Rows and roughly how far along a hidden order each lies, from 0 to 12
In the rows, 128 means zero.
[147 127 157 132 144 100 127 139 128 112 146 145 116 116 119 152 199 137
 129] -> 8
[113 101 160 131 107 108 118 127  93 114 115 143  96  98 111  94 142  66
 107] -> 4
[108 122 213 115 138  73 222  82  93 111 131 153 113 129  65 203  53   2
 127] -> 6
[106 119 176 115 128 128 179 187  99  96 127 154  93 106 111 105 116  52
  99] -> 7
[121 142 178 131 122 118 137  90 139 104 133 138 141 134 127 169 183 110
 105] -> 8
[132 152 134 118  98 121 194 146 138 133 130 134 113 103 123 165 167  56
 116] -> 2
[134 131 167 154 134 128 195  72 116 117 118 148  99 152 101 158  23  81
  87] -> 5
[120 124 203 136 133 130 187 112 118 109 149 145  79 133  80 115 111  19
 107] -> 7
[ 68 114 156 124 121 147 147  78 137  99 145 162  82 145 111 202 106  55
  87] -> 7
[132 125 139 124 133  69  96 117 118 133 116 127 135 106  82 173 131 120
  87] -> 12
[143 125 174 118 132 139 221  88 102  84 137 135  53 113  66 132 128  76
  85] -> 6
[130 114 134 101 146 120 117  85 136 154 131 150 119 146 134  76 184 185
 127] -> 8
[152 101 145 128 126 145  95 136 115 129 141 109 117 100  95  66 158 101
 118] -> 8
[182 130 153 128 128  97 208 116  91 141 113 145 100 102 157 140 169 105
 116] -> 5
[141 129 183 123 135 113 144  85 135 121 107 164 154 132  93  93 164 165
 126] -> 12
[140 123 113 111 118  96  68  89 162 123 132 128 132 100 179 102 147  80
 110] -> 8
[135 120 153 113 128 113 135 144 122 124 144 151 137 113 138 149 167 115
 129] -> 8
[126 122 147 117 122 114 131  88  84 120 135 119  75  81  99 125 157  97
 124] -> 7
[127 138 149 108 124 146 142 147 123 101 116 160  96 101 122 119 125  73
 127] -> 6
[141 117 125 111 114 182 211 119 105  97 171 137  76 132 107 116 134  99
  94] -> 5
[130  95 160 135 127 135 223 114 122  79 149 140  75  79 132 183  19 130
 124] -> 1
[180 123 165 125 127 160 125 179 107  77 157 135  64 102 154  61 169  55
  93] -> 4
[ 96 126 152 135 123 120 193 173 115 105 144 128 122 121 124 151  91 143
 101] -> 3
[143 102 150 143 111 123 122 114  92  83 122 118  89 104 114  96 162 124
 112] -> 4
[ 98 147  68 142 137 114 180 193 177 118 111 124 136 171 144 150  89 137
 161] -> 1
[139 128 116 127 130 149 166 212  91  96 136 146 117 124 132 137 137  92
 116] -> 6
[135 100 157 123 110 164 185 116  94 106 167 134  86  98  94 140 150  68
  75] -> 4
[141 129 189 152  89 133 108  98 127 132 116 133  97 138 125 158 168 116
 121] -> 5
[111 120 151 114 117 128 140 108 121 111 120 127 127 108  72 133 106 133
 125] -> 7
[108 100 117 116 133 149 237 117 111 124 123 145  96 117 103 169  77  60
 103] -> 4
[151 119 190 120 117 119 199  72 102 120 147 130  97 117  80 182 186  71
 105] -> 6
[100 125 143 139 123 111 158 113 139 119 144 130 100 119 107 132 120  95
 115] -> 5
[146 144 104 141 132 177 139  70 121 126 145 137 124 150  90 147 142  94
 123] -> 8
[116 128 193 132 121 109 164 146  89  93 166 109  65 120  91 178  89  71
 112] -> 5
[116 109 149 115 121 151 148 147 148 156 114 153  86 140 130 112 122 102
  96] -> 8
[136 131 156 136 123 179 209 143  88 111 130 141 109  82  93 173 144  68
 109] -> 0
[141 119 165 108 129 150 140 115 146  95 132 142 115  96  82 144 142  77
 118] -> 9
[144 108 190 117 143 137 168 127 126 100 116 138  84 130  95 172 159 100
  97] -> 8
[144 114 184 134 102  99 134  81 115 129 137 142 106 111 119 120 148  47
  80] -> 12
[153 113 158 139 132 134 210 119 121 121 116 121 104 135 128 136 125  94
 107] -> 4
[136 118 180 127 105 132  53 130  86 146 109 148  90  88  94 116 185  95
 110] -> 6
[117 167  80 133 199 115 175  23 193 145 107 106 241 183 172 255   9 121
 160] -> 6
[148 126 163 135 162 118 107 158 135 119 144 140 154 112 117 142 173 138
 112] -> 10
[159 135 169 115 117 114 163  88  86 123 130 159 116 111 112 120 164  66
 105] -> 11
[141 115 150 116 129 133 134 127 136 101 135 146 121 137 126 140  95 129
 113] -> 8
[103 132 148 142 142 117 160 115 123 119 132 113  94 134  91 137 143 175
 144] -> 5
[123 123 154 133 125 118 128  95 116 127 146 154 113 133  86 141  75  85
 133] -> 5
[135 140 171 119 142 138 119  78 127 100 144 140 150 134 152 201  38  82
 115] -> 5
[107 137 145 145 106 147 162 147 102 115 130 141  39 122 132 127  97  42
 108] -> 3
[135 125 180 138 115 142 142 115  91  99 132 162  97 103 101 111 169  82
  74] -> 10
[140 117 131 139 138  99 125 137 120 122 112 109 149  95 108 133 146 126
 128] -> 5
[130 118 131 121 147 162 136  85 116 102 146 137  90 141 125 152 127 117
 125] -> 4
[105 137 128 131 119 102 197 124 122 135 136 114 136 152  97 174  68 142
 147] -> 0
[107 136 185 121 111 148 187  91  87 111 124 140  54 118 131 106 132 120
  94] -> 4
[115 130  95 110 128 159 187  97 110 133 104 134 130 127 124 131 130 146
 116] -> 3
[154 123 155 131  90 155 177 102  88  89 129 125 116  83  92 172  65  48
  94] -> 6
[110 116 107 129 123 152 127 180 111 127 126 140 145 130 146  87 115 154
 148] -> 3
[129 118 149 148 117 112 145  84 114 109 134 136  77 110  99 124  65  67
 105] -> 3

Next part:
[130 111 110 132 157 136 134 146 114 116 147 103 133 126 114 119 139 146
 146 111 144 133 149 146 141 105 142 125 138 120 151 124 125 129 136 139
 131 109 145 134 101 150 118 130  76  79 130 125 113 135 128 122 119 133
   1 123 123 122 102 131 111 120 133 129 128 111 130  99 152 127 121 138
 107  89 112 145 129 129 140 157 108 112 147 132 109 136 128 119 146  86
 133 134 138 122 120 139 128 122 125 137 136 121 148 109 121 128 129 119
 117  80 156 129 123 139 129 128 111 132 133 132 129 146 146 136 139 135
 129 142 146] -> 11
[133 112 113 136 141 131 151 139 113 113 141 121 132 126 125 120 121 139
 113 132 129 130 144 117 138 109 123 119 120 129 147 143 148 125 139 137
 130 130 121 137 120 163 130 130 103  88 138 127 109 122 131 116 123 144
  67 128 123 110  99 131 111 124 133 137 121 114 127 105 148 123 127 149
 104 112 114 138 137 129 133 146 118 117 140 111 122 117 125 121 145 104
 128 134 152 131 122 133 128 121 125 133 129 112 149 109 139 136 134 124
 108  73 132 122 129 130 138 132 113 127 142 129 135 145 138 141 137 133
 127 137 148] -> 7
[126 108 113 134 124 132 122 124 150 114 134 128 130 129 119 108 127 140
 141 113 130 134 135 128 152  98 132 142 121 125 141 134 135 137 146 133
 129 127 125 134  89 170 116 119 130 100 129 122 114 127 134 121 122 131
  76 123 122 126 125 120 108 128 132 126 127 128 132 139 143 126 128 136
 108  97 123 127 130 128 135 133 109 123 151 140 124 104 131 129 140 143
 121 135 143 128 134 133 128 139 128 119 127 124 150 118 137 123 126 126
 131 133 134 136 131 135 121 133 134 128 121 127 137 133  92 143 136 130
 127 136 134] -> 0
[135 122 125 134 137 124 158 132 103 116 134 121 129 127 131 111 115 116
 104 153 122 135 145 107 131 109 120  99 108 134 135 147 182 117 140 130
 127 141 118 136 132 156 133 134 136 127 143 122 130  98 131 112 126 146
  79 126 124 120 101 122 126 131 138 137 116 124 125 117 137 120 126 154
 108 136 101 131 132 126 124 133 129 127 127 104 121 144 129 124 138 135
 120 135 137 140 118 120 129 137 128 139 128 113 130 126 139 139 134 131
 108  73 115 124 132 124 148 128 127 123 149 128 139 135 111 139 138 127
 129 130 142] -> 7
[131 125 117 132 149 129 144 148  95 105 140 105 129 127 123 114 134 122
 124 120 133 137 149 133 141 107 134 106 126 127 148 126 150 120 139 132
 130 121 133 132 107 152 122 134 111 119 133 118 122  99 129 117 125 131
   1 121 126 138  93 117 115 126 134 130 122 122 128 106 144 126 122 142
 112 115 107 134 128 126 135 141 104 124 138 121 108 153 132 122 144 117
 124 136 120 136 111 124 127 136 128 132 131 127 132 127 121 129 127 126
 118  76 137 132 125 133 138 123 125 129 146 130 139 133 126 136 138 130
 132 136 138] -> 11
[131 108 111 132 159 136 130 146 109 118 146  96 133 125 111 125 141 139
 148 116 146 133 152 147 139 109 144 121 141 117 148 122 122 129 137 140
 130 105 148 131 100 144 119 133  75  85 129 124 114 136 127 126 121 133
   1 125 122 118 104 132 112 123 135 126 127 109 128 100 154 125 121 137
 103  88 105 145 135 130 138 157 114 111 151 128 105 149 128 118 146  84
 134 133 142 120 112 138 128 119 126 144 136 117 143 109 115 130 131 120
 111  65 159 127 123 139 132 126 105 133 133 132 130 149 150 135 143 135
 128 142 146] -> 12
[128 132 123 132 138 121 135 135 113 109 128 105 126 127 125 107 127 108
 125 133 128 136 140 129 140 105 134 108 119 130 141 127 171 122 140 126
 126 129 119 130  99 145 123 133 153 155 134 113 129  80 130 116 128 128
  40 121 127 149  92 110 128 135 139 128 119 135 126 124 133 124 125 140
 117 131 105 124 122 124 127 123 109 136 131 121 109 177 135 129 133 156
 117 134 109 142 113 115 129 155 131 139 130 130 119 144 116 128 126 134
 130 106 124 140 126 130 141 120 147 127 140 128 142 120  94 135 139 124
 131 128 129] -> 7
[131 132 115 131 147 122 139 143  92 105 134  95 126 126 127 105 131 104
 111 136 127 138 149 129 135 105 134  97 121 130 142 124 176 116 136 127
 126 124 120 129 101 142 127 138 135 151 136 109 129  74 129 116 129 130
  14 119 127 148  90 113 133 136 140 130 117 134 124 114 136 124 122 144
 115 124  99 129 124 124 126 126 109 134 129 113 103 195 134 127 131 142
 118 135 104 141 103 111 129 153 131 154 132 128 115 147 110 133 127 134
 121  91 125 139 125 129 149 116 143 127 146 129 142 124 103 132 141 124
 133 129 132] -> 12
[132 131 117 131 149 123 139 140  97 117 137  93 127 126 122 115 132 116
 122 138 133 138 148 133 133 104 136 103 125 127 135 125 167 120 137 124
 126 122 128 128 111 133 126 141 132 143 135 111 127  83 128 118 128 129
   1 121 127 145  69 116 124 134 140 127 119 127 125 115 138 123 121 142
 111 123  97 133 123 125 125 138 113 131 129 117 103 198 134 125 136 126
 120 135 111 136 108 115 130 146 130 153 134 130 115 142 108 131 129 132
 120  84 132 133 123 130 147 117 135 129 143 130 139 128 114 131 143 126
 132 134 137] -> 12
[135 113 113 133 134 124 152 125 107 126 138 118 130 125 125 119 110 116
  99 167 126 130 145 110 127  99 121  90 112 130 139 146 177 123 145 133
 125 131 115 135 133 149 133 139 148 128 148 119 135 112 130 117 127 146
  64 129 123 111 101 121 129 138 140 135 117 124 123 125 138 116 125 151
  92 127  94 134 132 128 119 136 138 126 131  98 123 178 127 124 146 117
 125 133 149 132 114 117 131 133 128 140 130 105 125 127 130 141 138 134
 107  73 119 117 131 123 158 126 124 124 139 126 136 144 122 135 143 125
 126 133 147] -> 7
[129 116 113 132 160 136 135 149 112 113 145 103 132 126 116 149 142 148
 145 107 141 134 154 144 143 112 141 127 139 120 153 125 121 126 133 137
 132 112 143 136  99 156 118 132  74  78 128 124 109 128 128 123 119 132
   1 122 123 123 108 132 107 120 133 129 127 113 130  91 155 128 122 140
 106  92 113 144 135 128 141 158  99 111 148 128 106 130 128 120 143  93
 132 135 138 123 116 141 127 120 125 137 134 122 148 116 121 128 128 118
 114  67 155 130 125 138 131 128 111 131 137 133 132 144 151 137 138 135
 130 143 146] -> 12
